Questions about the grid below.
1) Report the maximum.
2) Report the entry just left of -.50.
3) Report the entry just left of the smallest entry.
4) Report the entry just left of the largest entry.
5) Report the entry just right of the smallest entry.
[[.09, .15, .76, .53, -.08, -.44, -.16], [.10, .18, .65, .09, -.06, .06, -.50], [.08, .36, .75, .21, -.16, -.03, -.42], [.05, .22, .58, .21, -.13, -.08, -.40], [.10, .16, .36, .11, -.21, -.55, -.08], [.09, .12, .78, .02, -.04, -.64, -.03]]
1) .78
2) .06
3) -.04
4) .12
5) -.03

Read these off the row that follows.
1) Read off the entry just right of .87.
2) Read off the entry just right of the smallest entry.
(-.04, -.61, .02, .20, -.40, -.04, -.22, .10, -.13, .79, .87, .10, .80, .10)
1) .10
2) .02

data = .87	.29	-.39	-.45	-.08	.42	.14
The entry just left of .42: -.08
The entry just right of the largest entry: .29
Give the last entry.
Answer: .14
Give the fifth entry from the end.
Answer: -.39

grid =
5.846,-5.161,12.155,-5.518,-11.481,-9.585,-4.649,12.401,-6.889,7.407,5.188,-0.560
-4.873,1.182,-12.059,1.786,7.990,7.419,3.555,-12.423,3.778,-8.171,-4.690,-0.788
-13.827,-12.161,-12.356,-5.813,-13.371,-7.762,-20.454,-11.589,7.441,-0.378,-14.902,18.715
-13.891,-11.334,-12.341,-5.104,-12.233,-7.235,-19.394,-11.643,7.454,-0.982,-14.792,17.886
-1.664,7.932,-6.456,6.970,9.008,0.338,4.613,-7.410,2.847,-12.164,-0.415,-9.858
Which number is the last entry, reading row by row?
Answer: -9.858
The third entry on the diagonal from the top-right corner is -0.378
The smallest entry in the last row is -12.164
The last entry in the row that holds the smallest entry -> 18.715
Which number is the entry directly above -12.423?
Answer: 12.401
The entry just left of -14.792: -0.982
Which number is the top-right entry?
Answer: -0.560
Which number is the entry just right of 1.182?
Answer: -12.059
The third smallest entry -> -14.902
Which number is the entry directly below 3.778?
Answer: 7.441
The entry just right of -9.585 -> -4.649
The entry just left of -7.410 -> 4.613
The entry directly below -12.356 is -12.341
The entry just left of the smallest entry is -7.762
Which number is the third entry on the main diagonal?
Answer: -12.356
Which number is the first entry of the smallest entry's row?
Answer: -13.827
The second largest entry is 17.886
Which number is the entry just left of 3.555?
Answer: 7.419
The fifth entry in reading order -> -11.481
The second smallest entry: -19.394
Which number is the entry just right of the smallest entry?
Answer: -11.589
Which number is the 2nd entry on the main diagonal?
Answer: 1.182
The entry just right of -13.827 -> -12.161
Which number is the entry directly below 7.441?
Answer: 7.454
The bottom-left entry: -1.664
Which number is the entry directly above -19.394?
Answer: -20.454
Which number is the entry in the top-left corner?
Answer: 5.846
The third entry in reading order: 12.155
The entry directly above the largest entry: -0.788
Which number is the fifth entry from the end, reading row by row?
Answer: -7.410

[[-1.72, 0.38, 1.27, 1.10, 0.81, -1.81, 0.47, 0.37, 1.41, 1.45, 1.09, 2.37, 0.99, 1.83, -2.81],
 [1.43, 0.51, -0.02, 1.59, 0.62, -1.59, 0.27, 1.57, 0.19, -1.30, -0.85, 0.52, -0.85, 1.49, 1.09],
 [0.64, 0.05, -0.58, 1.52, -0.85, -0.43, 0.53, 2.34, -0.24, -0.69, -1.90, 0.39, -0.77, 0.91, 1.45],
 [-1.93, 0.53, 1.21, 1.27, 0.91, -1.72, 0.41, 0.32, 1.66, 1.33, 1.00, 2.12, 0.83, 1.89, -2.55],
 [-2.58, 0.14, 1.35, 2.18, -0.29, -1.18, -0.24, -0.13, 1.45, 0.70, 0.66, 2.44, 0.59, 2.31, -2.92],
 [1.17, -0.39, -1.16, 2.86, 1.05, 0.07, -0.88, 0.84, -0.30, -0.77, -0.59, 1.39, -0.25, 1.21, -0.04],
 [1.47, 0.41, 0.02, 1.40, 0.36, -1.25, 0.12, 1.37, 0.18, -1.31, -0.93, 0.74, -0.75, 1.37, 0.99],
 [-2.04, 0.26, 1.29, 1.30, 0.92, -1.89, 0.52, 0.03, 1.54, 1.47, 0.99, 2.21, 0.73, 1.81, -2.76],
 [1.10, -0.10, 0.32, 1.97, 0.89, -0.54, -0.29, 1.06, 0.14, -1.65, -1.73, 1.24, -0.68, 0.63, 0.74],
 [-1.79, 0.22, 0.48, 1.31, -0.79, -2.40, -0.15, 0.20, 1.88, 0.57, 1.35, 2.00, 0.45, 2.26, -2.55],
 [-1.46, 0.41, 0.73, 1.47, -0.64, -2.61, -0.11, 0.15, 1.94, 0.77, 1.35, 1.74, 0.18, 2.22, -2.63],
 [1.13, -0.33, -1.24, 2.77, 0.88, 0.02, -0.94, 0.81, -0.50, -0.63, -0.81, 1.34, -0.38, 1.24, 0.10],
 [-2.43, 0.25, 1.21, 2.06, -0.23, -1.35, -0.16, -0.39, 1.53, 0.88, 0.48, 2.28, 0.63, 2.28, -2.51]]
Read off the first entry in the row that holds the largest entry.
Answer: 1.17
Read off the entry just left of the largest entry.
Answer: -1.16
Read off the last entry, reading row by row.
Answer: -2.51
The top-left entry is -1.72
The smallest entry in the first column -> -2.58
The minimum: -2.92
The 1st entry on the diagonal from the top-right corner: -2.81
The fourth entry from the end, reading row by row is 2.28
Read off the 2nd entry on the main diagonal.
Answer: 0.51
The third entry on the diagonal from the top-right corner is -0.77
Read off the entry directly below the smallest entry.
Answer: -0.04
The entry directly below -1.31 is 1.47
Read off the bottom-left entry.
Answer: -2.43
The entry directly above -0.63 is 0.77
The largest entry in the first row: 2.37
Read off the third entry, reading row by row.
Answer: 1.27
The 3rd entry from the end, reading row by row is 0.63
The 3rd smallest entry: -2.76
The entry directly above -0.54: -1.89
Read off the third largest entry.
Answer: 2.44
The largest entry in the first column -> 1.47
The second entry in reading order -> 0.38
Read off the entry directly above 0.20.
Answer: 1.06
The entry just left of the centre entry is 0.12
Read off the entry just left of 0.62.
Answer: 1.59
Read off the fifth entry, reading row by row.
Answer: 0.81
The entry directly below the largest entry -> 1.40
The entry directly below 0.84: 1.37
Read off the second largest entry.
Answer: 2.77
Read off the fifth-last entry, reading row by row.
Answer: 0.48
